[[-23  10 -16  41 -46  31 -11  19 -34  50 -33  11 -27  10  32]
 [-39 -21  26 -46  25  -3 -21  54  58 -43 -57  33  30 -27  -6]
 [-21  29  -1 -52 -22  38  -6   3  10 -39  50  19  57 -52 -32]
 [-24   2   8  40  -6   5 -16  24 -37  12  -5  -6  56 -33  24]
 [ 24  32  58  52  36   7  36 -35 -36 -37  54  19  44   6 -45]
 [-52 -35  26 -55 -58  -8  -9 -21 -44 -40  22 -58 -53  51 -20]
 [ 27 -25   2 -18  28   2   4  56 -22   0  15 -42  29   9 -24]
 [-14  25 -32  59 -15 -11 -15  21  30  -1   0 -30 -36 -54 -52]
 [-46 -39 -43  37 -33 -31  40 -57  55 -46 -22 -51 -56 -38 -53]
 [ 48 -13  51 -10  21   7 -34 -59   2 -27 -10 -44 -51 -52 -54]
 [ -6  47 -17  25 -16   7 -29  47   4  45   9 -23  -6  17 -18]]: 10

[[11 10 11  1  1  5  5 11  6  4  5 -9  3]
 [26  8 16  4  3  8  8 38  7 11  8 -9 11]
 [18 13 17  1  1  5  7 17 10  5  7 -9  5]
 [ 9 15 14  1  1 15 10 11  6 11 10 -9  5]
 [11 10  8  0  1 10  5 11  4  7  5 -9  3]
 [19 17 14  1  2 15 10 22  7 12 10 -9  5]
 [71 21 21  2  6  9  6 68 21  9  6 -9  8]
 [22 26 41  3  3 20 20 25 20 16 20 -9 19]
 [13 10 14  1  2 14  8 15  9 10  8 -9  9]
 [17 10 13  1  2 17  8 16 11 11  8 -9 11]
 [23 11 17  1  3 16  9 21 14 10  9 -9 12]
 [13  5 13  1  3 24  9 14 14 14  9 -9 19]]: -9

[[ 13   4  12 -64 -40 -16 -39   6  -2]
 [ -4 -13  23 -60 -35 -31 -41  18 -20]
 [  8  -1  10 -30 -40 -19 -24   6   6]
 [  6 -10   6 -21 -37 -28 -27  13  11]
 [  0   6  10 -34 -37 -21 -20   7  -4]
 [ -8 -23  24 -37 -39 -44 -29  23 -18]
 [  1   5   7 -40 -41 -16 -19   0   1]
 [  8   7   8 -51 -39 -18 -28   7  -4]
 [ -4   2  17 -42 -35 -32 -17  11 -17]]: 6

[[ -3  -6  -3  75 -53 -21]
 [ 57  32  60  68  38  38]
 [ 38  64  30 -31  25  66]
 [-30  62 -35  -5 -45  50]
 [ 55  33  59  66  38  39]
 [ 48  39  53  60  38  43]]: -53

[[ -1  11  21  32  -4 -29 -17 -12   2  10  -6  -8   1  -7  13  15]
 [ -8   1 -16  -7   1 -10 -16  -2 -39   7  22  47 -14 -29  19   8]
 [  6   5 -18  -5  12   8  -8 -33   9  -9  43  21   7 -18  10  56]
 [-12  20 -32 -15  16  42  44 -23   9  -6  -8 -17  -7   8  -2 -17]
 [ -2   4   6  15  16  -1  -3   8  41 -50  -2 -23  -7   4 -18 -17]
 [  7   2   2  24  13 -12  -3  11 -10 -11  -2   3 -16  14  27  -2]
 [ 63  16   4 -31  17  12  -4  10  24 -22 -10  -6  -9 -15   0 -24]
 [ -9  37  44 -25   1 -26 -24  -7   5 -11 -14   1  31   7   6 -19]
 [-19   2 -15  30   7  -7  -4  15 -14  -9  14   3  -3  -3  21  13]
 [ -4 -13  -9  -7   8  36   2  29  -2  18  26  30 -59  52   7  -8]]: 13

[[-41  35 -48  34 -29   6 -45  49  35]
 [ 16  -7   7  52  50   0 -54 -31 -26]
 [-44 -12 -49 -25  -9  38  16  -7  39]
 [  7 -12 -13 -19  24 -18  38   4  -6]
 [ 36  55 -37 -58 -46 -46  32 -41 -41]
 [-14  16  29  58  48  -7  15 -22  -1]
 [ 42 -20  31 -16   8 -23  58 -21 -19]
 [ 46  31  31  49 -27  10   4  -6  42]
 [ 31  21  -3 -33 -38 -26  35 -29  58]]: 49

[[-24  -7  -4 -17  33 -36  13   1 -24  10 -73]
 [ -2  23   7  35  -4 -35 -26   3  -1 -27  25]
 [ -1  -3 -12  -9  24   9   5   2   4  11   8]
 [-21  29   4 -11   8  -1  17   7  -7  43  14]
 [-15  18  24  -1   8 -12  -5  -8  -2  38  -2]
 [  5  16  17  32 -21  -9  51 -32 -23  62   6]]: 10
---
[ 53  39 192  61  90]
90

[-23   7  32   8 -35 -44 -38]
-35

[[31 34 62 40 63]
 [26 15 22  9 35]
 [45 38 78 53 66]]
63

[-322  789 -122 -226 -950]
-950

[  96 -753  529  570   19 -206]
19

[[5580 1660 7181 8302]
 [6200 1212 7556 7389]]
6200

[ 60  21 212  69 171]
171

[113 354 541 578 134 586 953]
134

[703 536 814 576 126]
126
---
[[35 44 35 28 38 48 58]
 [ 3 47 30 54 34 30 46]
 [ 5 62 71 86 19 33 44]] ==> 3

[[311   7 436 147 451]
 [335 260 155  53 467]
 [339 256 281 758 136]] ==> 335

[[ 12  38 -31  21 -40]
 [ -7 -12  22  -8  16]
 [ -7 -16  26 -10  20]] ==> -7

[[122 236 198  93 115 232 114]
 [ 85 148 155 178  52 143  45]
 [114 215 195 109 103 213 103]] ==> 85

[[ 647  442 -472 -314]
 [-545  468 -439  458]
 [ 374  594 -256 -279]] ==> -545

[[9458 8252 8524 3808 2069 7707]
 [3190 5422 4570 1999 9612 9802]
 [4139 7363 6587 5953 8582 3236]] ==> 3190

[[ 214  -13 -316 -391 -206 -118]
 [ 326  612  140   90 -684 -458]
 [ -50 -214  -88  167   79  -56]] ==> 326
---
[[  6  -4  15   2  20]
 [-47  28 -12  62 -27]] -> 15

[ 52  61 -31 -46 -38 -19] -> -31

[-14   0 -37 -25  58  41] -> -37

[ 60  44 -36  61  64  74] -> -36

[[-22  -9  28 -58]
 [-22   5  18 -42]] -> 28

[[-23  36  33 -21  -3  13  20]
 [ -7  38  32  46 -23   6  47]
 [ -8   3 -14  45  10  11  55]] -> 33

[[ 40 -51  31 -21]
 [ 30 -25  29 -10]
 [ 31  56  54  10]] -> 31

[[-29 -21  24 -29]
 [-26 -18  21 -26]
 [-62  -1 -36 -62]] -> 24

[36  5 34 15 29 66 26] -> 34

[[-36  48 -36  40 -47  31]
 [-14  10 -12  70 -48  -6]] -> -36
---
-49,-8,-28,-28,-22,18,65
-51,23,6,-30,-16,16,-15
-23,-36,-20,12,-21,2,-19
yields -20

-15,-62,-46,-25,-50,-3,26 yields -46

51,-16,5,-15,-34,-47,-7
-1,-5,31,14,52,-22,-61
7,-34,-47,-18,-22,-48,52
yields -47

-15,13,-20,-53,51,74,15 yields -20

-1,-56,23,-22,47,7,10 yields 23

-3,-71,34,29,26,54,-39 yields 34

41,45,71,21,6,59,24
-17,34,8,65,31,18,-48
yields 8

38,-10,13,10,34,60,-48 yields 13

13,-37,47,-40,-2,-57,-18 yields 47

30,-7,-38,-55,55,18,-17 yields -38
---
[-58  10 -18   3 -28 -14 -67] -67, -58

[[  4  29  57 -48 -31 -18  -5]
 [  3  27  52 -45 -30 -16  -3]] -5, 3

[-22 -13  -1  19 -50 -60] -60, -22

[ 57 -16 -19 -34] -34, 57

[[ -1   8  11  57]
 [-68 -27  49  27]] 57, -68

[[-40 -16  35  47  -7  20 -19]
 [-57 -11  47  56   4  26  -7]
 [-49 -13  42  52  -2  23 -12]] -19, -49

[-34  -5  67  72] 72, -34

[ 63 -24   9  35  17 -32] -32, 63

[ 63  19 -66   6 -12  11] 11, 63
---
[-32 -11  -9 -27 -75  28  -4] --> 28, -75

[[ 24 -48  26  19   3]
 [  1 -37 -46  45  20]
 [  1  -5  61 -24 -29]] --> 61, -48

[ 27 -59 -44  -6  62 -41 -48] --> 62, -59

[[-21 -17 -24 -20 -28  -5]
 [-38 -46  33  64 -18 -17]] --> 64, -46

[-52  69  38  23 -36] --> 69, -52

[ 54  40 -17  63  57  18  65] --> 65, -17

[[ -1 -12  -9  21 -68   7  36]
 [ -7   1   6 -11   3  -3  -3]] --> 36, -68

[ 69  58  36  19  49 -49 -37] --> 69, -49

[ 20 -32   5  29   3 -33 -57] --> 29, -57

[[-38  64  68 -29 -30]
 [ 40  66  71  44  47]] --> 71, -38
---
[[6, 33, -26, 36, 73, 13], [-20, 27, -31, 42, -38, -42]] gives 13
[[24, 17, 18, 26], [59, -13, 73, 16], [40, 13, 42, 26]] gives 26
[[-25, -17, 10, -16, 34, 16, 12], [-71, 40, 27, 5, 43, 40, -27], [-12, 3, -15, -20, -32, -58, -56]] gives 12
[[33, -40, 4, 36, -39, -38, 26], [-33, -27, 47, 33, -48, 26, 3], [-2, 12, 69, 7, -31, 26, -43]] gives 26
[[27, -3, -4, 52, -2, 20], [-33, 12, 57, -37, -13, -4]] gives 20
[-42, -72, 7, 1] gives 1
[[64, -11, -21, -25, -18, 10], [60, -50, -13, -33, -50, 6]] gives 10
---
[5223, 9333, 2905, 6223, 4336] => 5223, 4336
[822, 438, 201, 592, 539, 432, 303] => 822, 303
[7, 1, 8, 6] => 7, 6
[474, -75, -583, -356, 872] => 474, 872
[[1, 3, 2, 2, 5, 7, 3], [2, 3, 2, 1, 5, 6, 2]] => 1, 2
[-48, 8, -37, 34, -45] => -48, -45
[[4, 6, 1, 4, 5, 3, 6], [2, 6, 4, 7, 5, 5, 5], [5, 2, 5, 7, 6, 2, 5]] => 4, 5
[2498, 1569, 7804, 6696] => 2498, 6696
[[9933, 6163, 2673, 7095, 8663, 3197], [9414, 5907, 4779, 8264, 8303, 2511], [7654, 7022, 6928, 7517, 7425, 6458]] => 9933, 6458
[27, 36, -39, -48] => 27, -48
